Below is a small trained network, with its code and all its weights. Each question gives an input and a class and asks what happens when units are switched off, that is, made to give their printed mean instead of their output.

import numpy as np


def w(rows, s, z=0):
    codes = np.array(rows[::2]) - 128.0
    scale = np.full(codes.shape[1], s)
    scale[-1] = z or s
    return codes * scale


def norm(h):
    return h / np.sqrt((h * h).mean(-1, keepdims=True) + 1e-5)


def f(y):
    return y / 2 * (1 + np.tanh(0.7978845608 * (y + 0.044715 * y**3)))


def log_softmax(a):
    a = a - a.max(-1, keepdims=True)
    return a - np.log(np.exp(a).sum(-1, keepdims=True))


def net(x, mask):
    res = np.array(x, float).reshape(1, 5) / 4 @ E
    u = 0
    for l in range(3):
        y = f(norm(res) @ A[l][:, :-1].T + A[l][:, -1])
        res = res + np.where(mask[u : u + 13], y, B[l][:, -1]) @ B[l][:, :-1]
        u += 13
    return log_softmax(norm(res)[-1] @ U[:, :-1].T + U[:, -1])


A, B = {}, {}
E = w([
[186,141,14,107],'x0',
[102,193,146,6],'x1',
[84,2,59,38],'x2',
[131,126,128,126],'x3',
[131,129,129,126],'x4',
],0.0066)
A[0] = w([
[141,104,118,91,136],'0.n1',
[136,102,205,141,1],'0.n2',
[132,41,115,192,114],'0.n3',
[119,97,206,127,27],'0.n4',
[108,149,144,123,70],'0.n5',
[105,74,105,182,45],'0.n6',
[44,120,144,50,183],'0.n7',
[58,64,203,115,85],'0.n8',
[93,92,217,133,107],'0.n9',
[133,232,153,120,209],'0.n10',
[182,115,9,130,182],'0.n11',
[74,74,96,136,36],'0.n12',
[159,47,155,203,154],'0.n13',
],0.012,0.0054)
B[0] = w([
[160,140,102,97,158],'0.n1',
[39,158,41,112,134],'0.n2',
[181,171,177,181,210],'0.n3',
[76,166,51,104,141],'0.n4',
[159,123,175,91,119],'0.n5',
[191,122,165,158,151],'0.n6',
[188,74,124,57,247],'0.n7',
[91,208,41,104,197],'0.n8',
[136,225,81,146,191],'0.n9',
[114,130,179,84,240],'0.n10',
[114,243,119,136,253],'0.n11',
[135,98,165,100,153],'0.n12',
[170,189,167,174,228],'0.n13',
],0.011,0.0064)
A[1] = w([
[126,117,173,51,132],'1.n1',
[119,222,126,131,166],'1.n2',
[178,173,186,145,81],'1.n3',
[117,111,83,228,136],'1.n4',
[147,110,116,191,90],'1.n5',
[150,7,83,214,17],'1.n6',
[245,160,47,109,95],'1.n7',
[116,81,110,179,39],'1.n8',
[2,118,91,125,163],'1.n9',
[166,196,243,181,142],'1.n10',
[188,136,21,65,157],'1.n11',
[167,50,105,85,149],'1.n12',
[92,66,174,146,2],'1.n13',
],0.0098,0.007)
B[1] = w([
[190,168,126,188,169],'1.n1',
[48,117,108,172,240],'1.n2',
[122,46,156,93,168],'1.n3',
[210,238,177,153,143],'1.n4',
[186,181,207,110,125],'1.n5',
[197,145,232,98,121],'1.n6',
[54,43,144,87,190],'1.n7',
[173,183,188,126,114],'1.n8',
[119,85,63,173,132],'1.n9',
[79,2,141,70,254],'1.n10',
[127,70,103,174,217],'1.n11',
[149,81,104,167,150],'1.n12',
[134,110,203,82,117],'1.n13',
],0.0088)
A[2] = w([
[90,254,58,105,149],'2.n1',
[177,145,98,4,106],'2.n2',
[173,111,76,66,79],'2.n3',
[228,161,114,24,81],'2.n4',
[44,207,124,177,1],'2.n5',
[101,70,176,104,49],'2.n6',
[100,149,236,139,30],'2.n7',
[183,141,76,42,97],'2.n8',
[79,114,124,59,196],'2.n9',
[215,183,218,121,122],'2.n10',
[248,152,117,49,166],'2.n11',
[96,56,79,157,206],'2.n12',
[38,108,184,101,99],'2.n13',
],0.009,0.0049)
B[2] = w([
[137,225,6,254,237],'2.n1',
[107,218,173,198,203],'2.n2',
[68,165,185,115,167],'2.n3',
[192,208,205,250,166],'2.n4',
[89,108,30,112,172],'2.n5',
[49,46,37,41,145],'2.n6',
[106,159,124,31,178],'2.n7',
[92,218,179,138,179],'2.n8',
[178,73,154,241,253],'2.n9',
[161,162,179,58,181],'2.n10',
[187,130,188,194,183],'2.n11',
[77,54,164,29,250],'2.n12',
[121,52,87,68,196],'2.n13',
],0.0084,0.0045)
U = w([
[101,19,120,52,251],'0',
[46,180,9,176,38],'1',
[238,170,223,142,11],'2',
],0.011,0.0027)

Each question gives the input, the list of numbers given to net, and the class t.
The units are the neurons (one row each of A and B). Each row of codes is followed by its name. A weight is (code - 128) times the scale printed after its matrix; where a second scale follows, it is the last column's (A, B and U).
mask holds one flag per neuron, layer by layer. A switched-off neuron (its flag False) gives its mean, the last column of its row in B, instead of its output. The means were averaged over made-up inputs and are rounded, as every weight is.
A unit's drop is (log p(t) with every unit on - log p(t) with that unit switched off) / (log p(t) with every unit on - log p(t) with every unit switched off).
The circuit of an input: a set's keep is (log p(t) with only the set's units on - log p(t) with every unit switched off) / (log p(t) with every unit on - log p(t) with every unit switched off). Starting from the 12 units with the biggest drops (on a tie, the unit counted first), units are removed one at a time, each time the one whose removal leaves the highest keep (on an exact tie, the one counted first), for as long as the keep stays at least 0.8.
circuit, biggest first: the units of the circuit, biggest drop first
top k neurons: the k neurons with the biggest drops, biggest first
top k neurons in layer l: the k neurons of layer l with the biggest drops, biggest first
drop when u is switched off: that unit's drop, to one decimal
input [-6,-2,-6,1,0], class 0: circuit, biggest first -> [1.n10]
input [-8,8,-5,-7,-4], class 1: circuit, biggest first -> [0.n9 2.n1]
input [8,6,7,3,2], class 1: top 3 neurons -> [0.n11 1.n10 1.n3]
input [-7,6,1,-2,-7], class 1: top 2 neurons in layer 0 -> [0.n8 0.n9]
input [5,6,-5,-2,-7], class 2: top 2 neurons -> [0.n10 1.n7]
input [-3,3,1,-5,2], class 1: top 2 neurons -> [0.n8 1.n10]
input [-1,-4,3,-5,6], class 2: top 2 neurons in layer 0 -> [0.n3 0.n13]
input [-5,0,-4,-6,-1], class 1: top 2 neurons -> [0.n9 0.n2]
input [-8,0,6,-3,2], class 1: top 3 neurons -> [0.n8 0.n9 1.n10]
input [-7,-6,-3,-2,2], class 1: top 2 neurons in layer 0 -> [0.n2 0.n9]
input [2,7,4,6,0], class 2: top 2 neurons -> [1.n10 1.n2]
input [-3,7,6,0,5], class 2: top 3 neurons -> [0.n7 1.n2 1.n10]
input [6,7,1,-5,2], class 2: top 2 neurons -> [0.n7 0.n8]
input [-5,3,2,-7,-3], class 1: top 2 neurons -> [1.n10 0.n8]
input [-5,4,-6,8,-2], class 0: top neuron in layer 0 -> [0.n11]
input [-3,8,4,-7,-4], class 2: top 2 neurons -> [1.n10 0.n7]
input [-4,7,-7,6,-1], class 0: drop when 2.n13 is switched off -> 0.1
input [4,2,-5,1,-1], class 0: drop when 0.n7 is switched off -> 0.2
input [-2,-5,-7,-1,-6], class 0: drop when 1.n10 is switched off -> 0.7
input [3,1,-4,4,0], class 0: drop when 0.n7 is switched off -> 0.2
input [-4,-3,-7,5,0], class 0: top neuron in layer 1 -> [1.n10]
